(in the rows, 128 means zero)
Each row of numbers belongs to one of the nodes below and depends on some of the facts about them. Some rows are named. Which node is each other row?

How the nodes are related:
Ω((1753), draski); Ω((78), trafal); Ω((1725), trafal); Ω((1309), trafal); Ω((829), drufle)
Ω((1636), draski); Ω((1174), drufle); Ω((674), drufle); Ω((1323), draski); Ω((1386), drufle)
Ω((1443), drufle); Ω((42), drufle); Ω((432), drufle); Ω((1514), trafal); Ω((1411), draski)
Ω((43), draski); Ω((244), draski); Ω((1654), trafal); Ω((831), draski); Ω((177), drufle)
Ω((1686), drufle); Ω((717), draski); Ω((1089), drufle); Ω((764), drufle); Ω((856), draski)
Ω((956), draski); Ω((1130), draski); Ω((1702), drufle); Ω((1538), trafal); Ω((720), drufle)
Ω((259), drufle); Ω((1038), draski); Ω((1301), drufle); Ω((763), trafal); Ω((236), drufle)
Ω((1353), drufle); Ω((1082), draski); Ω((257), trafal); Ω((1556), drufle); Ω((572), drufle)
Ω((148), drufle); Ω((169), drufle); Ω((261), draski); Ω((1375), trafal); Ω((892), trafal)
Ω((1709), drufle); Ω((292), drufle); Ω((789), trafal); Ω((1752), draski); Ω((1189), trafal)
Ω((167), draski); Ω((559), draski); Ω((139), trafal); Ω((1477), trafal); Ω((1615), trafal)
Ω((1141), drufle); Ω((648), trafal); Ω((384), drufle); Ω((977), draski); Ω((1077), trafal)
Ω((1254), drufle); Ω((1021), draski); Ω((341), trafal); Ω((1543), drufle); Ω((421), draski)
Ω((1347), draski); Ω((745), drufle); Ω((1365), draski); Ω((359), trafal); Ω((1173), draski)
Ω((307), drufle); Ω((196), trafal); Ω((693), drufle); Ω((533), draski); Ω((10), drufle)
Ω((1015), drufle); Ω((1241), trafal); Ω((1244), drufle); Ω((1361), trafal); Ω((1369), drufle)
Ω((446), trafal); Ω((1137), drufle); Ω((857), trafal); Ω((1095), trafal); Ω((1143), drufle)
Ω((1012), draski); Ω((1002), trafal); Ω((113), drufle); Ω((1017), draski); Ω((226), trafal)
Ω((801), trafal); Ω((298), trafal); Ω((381), draski); Ω((153), drufle); Ω((796), drufle)
Ω((436), draski); Ω((994), draski); Ω((45), draski); Ω((230), drufle); Ω((134), draski)
Ω((1356), trafal); Ω((497), drufle); Ω((295), trafal); Ω((443), trafal); Ω((328), drufle)
Ω((1469), drufle); Ω((1366), trafal); Ω((845), trafal); Ω((155), drufle); Ω((1105), drufle)
Ω((363), draski); Ω((526), trafal); Ω((1584), drufle); Ω((1276), trafal); Ω((566), draski)
Ω((1589), trafal); Ω((1532), draski); Ω((1295), trafal); Ω((1092), trafal); Ω((181), drufle)
Ω((37), drufle); Ω((908), trafal); Ω((1160), draski); Ω((1385), draski); Ω((333), drufle)
Ω((730), drufle); Ω((1610), trafal); Ω((849), trafal); Ω((263), trafal); Ω((1178), trafal)
Ω((1010), draski); Ω((79), drufle); Ω((214), drufle); Ω((503), draski); Ω((979), trafal)
Ω((285), drufle); Ω((1684), drufle); Ω((513), trafal); Ω((893), draski); Ω((1256), draski)
Ω((749), draski); Ω((636), trafal); Ω((233), draski); Ω((521), drufle); Ω((367), draski)
Ω((905), drufle); Ω((931), draski); Ω((534), drufle); Ω((944), drufle); Ω((890), trafal)
Ω((704), drufle); Ω((1495), draski); Ω((1400), trafal); Ω((807), draski); Ω((306), trafal)
Ω((603), trafal); Ω((930), trafal); Ω((482), drufle); Ω((81), drufle); Ω((135), drufle)
Ω((1588), draski); Ω((707), drufle); Ω((549), drufle); Ω((1652), trafal); Ω((686), trafal)
Ω((1730), trafal); κ((1753), (533)); κ((78), (1375)); κ((1725), (1443)); κ((1309), (153))
κ((829), (384)); κ((1636), (603)); κ((1174), (931)); κ((674), (1095)); κ((1323), (432))
κ((1386), (1584)); κ((1443), (1092)); κ((42), (1514)); κ((432), (526)); κ((1514), (905))
κ((43), (79)); κ((244), (1241)); κ((1654), (1365)); κ((831), (233)); κ((177), (1469))
κ((1686), (849)); κ((717), (534)); κ((1089), (1725)); κ((856), (720)); κ((1130), (1752))
κ((1702), (196)); κ((1538), (956)); κ((259), (730)); κ((1038), (789)); κ((1301), (1588))
κ((763), (566)); κ((236), (1082)); κ((1353), (1244)); κ((1082), (856)); κ((257), (1366))
κ((1556), (1323)); κ((572), (890)); κ((169), (1002)); κ((261), (796)); κ((892), (177))
κ((1709), (45)); κ((292), (1021)); κ((789), (1543)); κ((1752), (1295)); κ((1189), (230))
κ((559), (139)); κ((139), (1173)); κ((1477), (693)); κ((1615), (1130)); κ((1141), (1385))
κ((648), (236)); κ((384), (263)); κ((977), (1174)); κ((1077), (482)); κ((1254), (285))
κ((1021), (42)); κ((341), (214)); κ((421), (1684)); κ((1347), (37)); κ((745), (994))
κ((1365), (381)); κ((359), (930)); κ((1173), (10)); κ((693), (1615)); κ((10), (1477))
κ((1015), (244)); κ((1241), (892)); κ((1244), (749)); κ((1361), (831)); κ((1369), (1532))
κ((446), (363)); κ((1137), (763)); κ((857), (513)); κ((1012), (764)); κ((113), (1709))
κ((226), (421)); κ((796), (745)); κ((436), (1189)); κ((994), (181)); κ((45), (807))
κ((230), (857)); κ((1356), (1105)); κ((497), (1386)); κ((295), (503)); κ((328), (155))
κ((1469), (1652)); κ((1366), (1730)); κ((155), (1686)); κ((526), (1137)); κ((1584), (704))
κ((1276), (443)); κ((1532), (307)); κ((1295), (572)); κ((1092), (148)); κ((181), (1017))
κ((37), (979)); κ((908), (135)); κ((1385), (259)); κ((333), (1178)); κ((730), (292))
κ((1610), (226)); κ((849), (169)); κ((263), (1636)); κ((1178), (167)); κ((1010), (306))
κ((79), (1254)); κ((503), (134)); κ((979), (333)); κ((285), (1089)); κ((1684), (1160))
κ((513), (1610)); κ((893), (1411)); κ((749), (436)); κ((636), (1301)); κ((233), (359))
κ((905), (1010)); κ((931), (1353)); κ((534), (367)); κ((944), (295)); κ((704), (1702))
κ((1495), (1141)); κ((1400), (977)); κ((807), (648)); κ((306), (1347)); κ((603), (1143))
κ((135), (1015)); κ((1588), (521)); κ((707), (1077)); κ((549), (1361)); κ((1652), (257))
κ((686), (497)); κ((1730), (1309))

Known rows:
(259): [134  73 105 132 124 159 184  94 134 110 198  87 170 103 111 133 134 183
 122  82 168 106 166 110 163 120  81]
(482): [116 110 108 134 112 156 134  99 123 114 163 118 116  84 137 106 114 126
 153 103 123 171 172 119 117 138 149]
(497): [129 125 103 127  86 145 155 123 124 116 167 118 119 104 139 116 154 142
 150 120 146 136 163 134 125 145 121]
(730): [132  64 105 136 128 160 190  92 132 110 202  84 173 102 111 136 133 185
 117  76 170 102 164 108 166 121  80]
(807): [103 142 219 111 149  93  98 154 101 111 173 124 125 187  90  89 140 112
 158 170 115 115 108 181  71 146  29]
(1089): [168 162 137  63   5 130 171 104 120 125 170  98 124  78  89 132 187 139
  84 143 118 141 175 117 137 136 173]
(1012): [119 115 161 130 155 105 136 134 112 112 102 141 107 151  79 111 117 125
 114 128  90 107 125 141  91 101 112]
(801): [131 139 139 122 160 130  79 120 147 153 108 126 157 129 153 152  95 107
 116 138 132 149  96 105 159 131 156]
(1725): [177 186 165  54  64 106 108 121 143 162 113 107 164 119 107 173 155 118
  51 171 123 127  99 101 178 128 183]
(257): [135 171 101 156 145 147 102 154 156 169  78 118 145 132 114 134 108  96
 129 147 180 100  87 171 204 132 151]
(1584): [131 127 105 126  84 145 154 121 123 117 169 116 121 104 137 116 154 143
 149 121 145 138 163 134 125 144 120]
(333): [106 107  95 154  78 136 160 140  87 132 162 132  86 103 185 131 168  99
 137 114 127 135 137 137  95 175 162]
(931): [124 149 152 124 157  98 155 164 130 112  99 173 111 165  97  96 156 144
 111 120  97 106 120 123  79  92 103]
(720): [113 116 119 131 114 155 127 102 121 113 176 115 119  89 138 102 116 122
 162 109 126 174 171 124 113 145 137]
(1301): [126 121 100 133  94 148 153 117 125 117 165 119 119 100 140 115 145 138
 151 114 141 143 164 132 123 141 128]
(1610): [140 179 114 122 169 122 115 161 175 151 102 167 165 151 174 136 145 144
 113 121 150 135  88  83 154 114 134]
(1276): [137 145 133 121 150 125  89 130 147 154 108 126 158 138 153 157 109 115
 115 143 142 136  91 111 164 134 145]
(139): [155 137 116 116 132 115  86 129 148 145  86 127 149 153 169 179 115 139
 132 164 143 120  97 119 162 132 127]
(432): [131 127 103 126  83 145 155 122 123 117 170 116 121 105 138 116 156 143
 151 121 146 137 163 135 125 144 119]

Which node is each row?
No name comes twice in this set of rows, the named rows included.
[114 129 125 147 125 108 105 163 100 176 107 141 119 147 213 180 150  72
  94 146 131 112  52 125 131 177 180] -> (979)
[135 166 106 151 145 143  99 151 155 167  83 120 147 133 121 137 109 100
 127 146 174 104  86 161 198 132 150] -> (1366)
[ 95  67 154 162 147  93 172 156  63 131 119 140  91 159 130 147 151  99
  77 111  91  65  84 143  77 136 129] -> (1010)
[124 109 159 129 153 105 147 135 114 111 108 135 117 156  74 117 123 138
 108 126 101  92 123 141 101  98  97] -> (1495)
[117 136 131 122  91 141 131 127 119 117 203 110 128 118 145 102 156 132
 175 138 154 149 156 152 111 166  84] -> (1709)
[128 147  95 127  97 143 165 138 139 116 163 143 120 108 153 102 170 151
 150 107 144 146 163 115 113 135 123] -> (1174)
[154  84 120 123 123  85 121 120 113  87  47 144  84 178 115 164 110 175
 156 171  84  89 144 152  83  94  84] -> (1130)
[ 98  95  92 164  72 130 171 150  70 140 165 134  77 107 204 141 181  89
 126 112 127 122 122 140  87 188 170] -> (37)
[115 114 103 138 113 158 135 101 125 115 160 118 113  83 132 104 113 122
 156 104 126 167 172 126 122 137 151] -> (153)
[130 125 166 115 132 100 144 137 110 113 103 137 109 152  71 117 134 130
 100 136  91  98 124 142  95 102 115] -> (43)
[134 133 134 121 162 130  71 112 147 148 101 126 153 129 156 158  84 110
 122 140 126 155 101 103 158 128 157] -> (890)
[120 134 149 132 166 104 153 152 128 110  96 166 112 160  91  99 139 142
 113 114  96 105 124 123  86  90 106] -> (421)

Now the same nodes, written a new way:
Some nodes and their rows:
(831): [121 170 111 188  73 146 146 118 189 188  72 138 142 150 133 153 111 133
 142 119 133 103  91  85 160 102  98 118 201  74  88 118 207 139 175 122]
(285): [132 164 109  84 146 127 117 148 129  82 112 121 111 125 162 136 136 111
  93 114 108 175 103 140 127 214 144 155 146 156 113 116  89 140 144 142]
(931): [145 157 121 207 104 133 145 132 175 161  82 158 126 148 142 158 130 109
 158 109 126 109  95 108 173  97  87 130 170  85  90 112 188 132 174 145]
(1002): [ 80  76 115 143 129 150 169 100 115 157 137 113 148 138  93 101  99  87
 115 152  68 153 110 130  95  49 166 144 112 121  97 110 164 130 134 103]
(1477): [ 95 104 126 149 140 140 167 108 140 108 154 110 117 141 115  95 101 102
 121 158 101 131 120 100  92  48 162 146  96 150 111  96 161 137 143 106]
(930): [ 67 103 125 114 111 144 148  96 135 165 133 112 124 145  92  94  79 101
 101 154 110 146 114  69  87  51 174 125 140 143 100  99 191 140 128 125]
(1730): [ 99 108 125 133 142 134 149 111 136 118 147 122 105 143 116 101 100  91
 120 148 109 139 113  79  93  41 164 146 101 156 103  85 174 139 135 132]
(1323): [135 151 136 207 112 143 144 136 190 169  86 154 125 159 139 158 131 110
 153 106 120 105 100 134 172 114  97 127 171  89  90 125 189 125 176 126]
(636): [121 116 113 161 127 122 168  90 134  66 167 114 130 119 135  98 102 119
 140 156 100 134 107  95  83  34 153 167  70 150 116  81 156 140 148 109]
(1588): [157 154 119 241  80 117 174 107 149 124 103 160 153 121 138 146 123 127
 167 123 131 117 106 107 173  83  64 128 164  82 113 112 159 124 178 138]
(45): [137 143 125 227  96 150 150 122 178 165  79 134 138 137 128 145 123 125
 154 134 117  99  96 136 175 117  84 130 170  63 100 132 184 123 196 120]
(1752): [139 154 123 225  98 137 171 127 172 152  91 146 140 144 133 147 129 121
 155 123 126 103 110 115 173 100  78 121 176  82 104 121 170 126 179 124]
(1386): [119 159 117  81 149 146 108 153 148  99 100  98 101 130 153 128 131 117
  84 129 111 160 104 146 127 234 151 150 153 143 114 129 100 138 160 130]
(37): [121 157 136  91 143 133 109 145 141  80 120 114 103 127 150 124 124 123
  86 124 121 169 111 152 124 235 147 146 152 162 126 130  89 131 153 136]
(1276): [ 94 117 121 137 150 152 152 117 171 109 147  95 107 148 130 100 105 113
 122 157  97 114 110 101  84  60 176 156  87 147 105  95 180 145 152  93]
(745): [143 149 142 108 153 122 102 143 126  57 125 123  92 112 154 124 129 114
  98 127 124 175 109 156 132 229 134 157 129 166 132 124  78 126 159 159]
(1753): [145 164 145 220  67 116 139  89 185 122 118 165 156 130 149 156 105 155
 167  95 129 117  88 141 146 112  99 142 157  98 106 124 188 122 175 117]
(236): [127 145 120 105 150 149 112 150 139  89 101  90 103 116 145 117 129 119
  87 151 109 157 105 159 135 239 136 153 142 132 126 135  87 130 177 131]
(1095): [ 79 111 185 117 174 131 139 141 157 127 162 144  53 183 105  92  98  74
 100 133 150 131 148  66  97  65 173 111 127 213 116  92 175 129 113 155]

Which node is each row?
No name comes twice in this set of rows, the named rows included.
[124 131 153 106 150 134 102 145 119  91 114 119  94 119 128 115 120 107
  84 137 126 176 117 160 138 242 134 140 153 154 133 139  80 119 160 158] -> (1543)
[137 140 134 212  99 130 152 129 151 183  80 169 128 149 116 152 125  94
 149 110 132 126 107 106 183  94  79 112 190  87  96 118 180 122 164 162] -> (1160)
[148 159 111 119 135 118 136 135 110  42 125 114 117 101 156 121 130 124
 102 139 123 172 114 130 134 204 117 154 136 153 137 114  62 134 160 148] -> (1301)
[132 170 119  82 172 146 104 166 168  73 110  98  88 137 174 136 144 118
  93 120 108 147 101 159 124 238 157 165 128 158 111 123 100 143 164 123] -> (1556)
[150 175 105 203  95 130 152 123 190 144  91 155 144 146 163 170 134 128
 166  94 112 106  84 119 158  93  98 145 156  85  82 108 193 139 172 118] -> (43)
[108 127 114 129 147 137 144 115 161  97 147 110 102 141 140 107 107 107
 128 146 103 124 102  81  85  43 173 163  81 156  98  78 184 149 144 115] -> (908)
[117 130 129 107 145 146 118 148 116 106  99  98 107 115 125 112 123 108
  81 152 113 170 116 156 143 238 130 138 159 132 131 141  80 123 170 145] -> (720)
[157 160  98 201 110 139 139 132 184 161  74 153 140 146 161 178 145 108
 170  92  92 111  72 136 168  92 101 156 147  70  71 109 199 138 176 127] -> (1012)
[108 121 114 128 152 139 138 116 161 104 144 112 104 144 140 111 110 102
 133 139  95 127  96  94  85  48 177 167  76 154  94  81 188 147 144 114] -> (1400)
[136 141 120 112 175 143 130 173 116  88  97 101  78 121 135 111 144  86
  83 160 129 156 127 123 158 219 113 134 153 146 134 121  68 130 169 166] -> (307)
[154 152 119 231 126 146 163 148 174 150  76 137 112 145 136 144 141 103
 156 141 132  90 110 103 191 101  68 125 164  76 104 114 173 129 196 142] -> (1532)
[ 75  86 139 130 133 146 147 104 131 156 139 118 118 146  91  97  90  87
 108 150  97 149 115 106  94  59 173 133 123 145 101 107 178 129 132 122] -> (196)
[147 163 125 193 119 134 136 136 198 157  91 168 133 165 162 181 144 109
 167  73 100 112  83 152 159 104 113 150 149  96  72 116 197 132 164 120] -> (717)
[ 87  91 106 141 131 152 163 101 136 140 137 101 146 137 113 107 105  98
 122 150  63 140 102 131  88  49 173 157  95 120  91 105 172 136 145  87] -> (849)
[ 91  89 130 151 138 152 146 103 142 126 140  97 120 132 105  91  95 104
 121 169  92 130 109 120  93  65 167 153  94 129 108 108 172 130 157 106] -> (648)

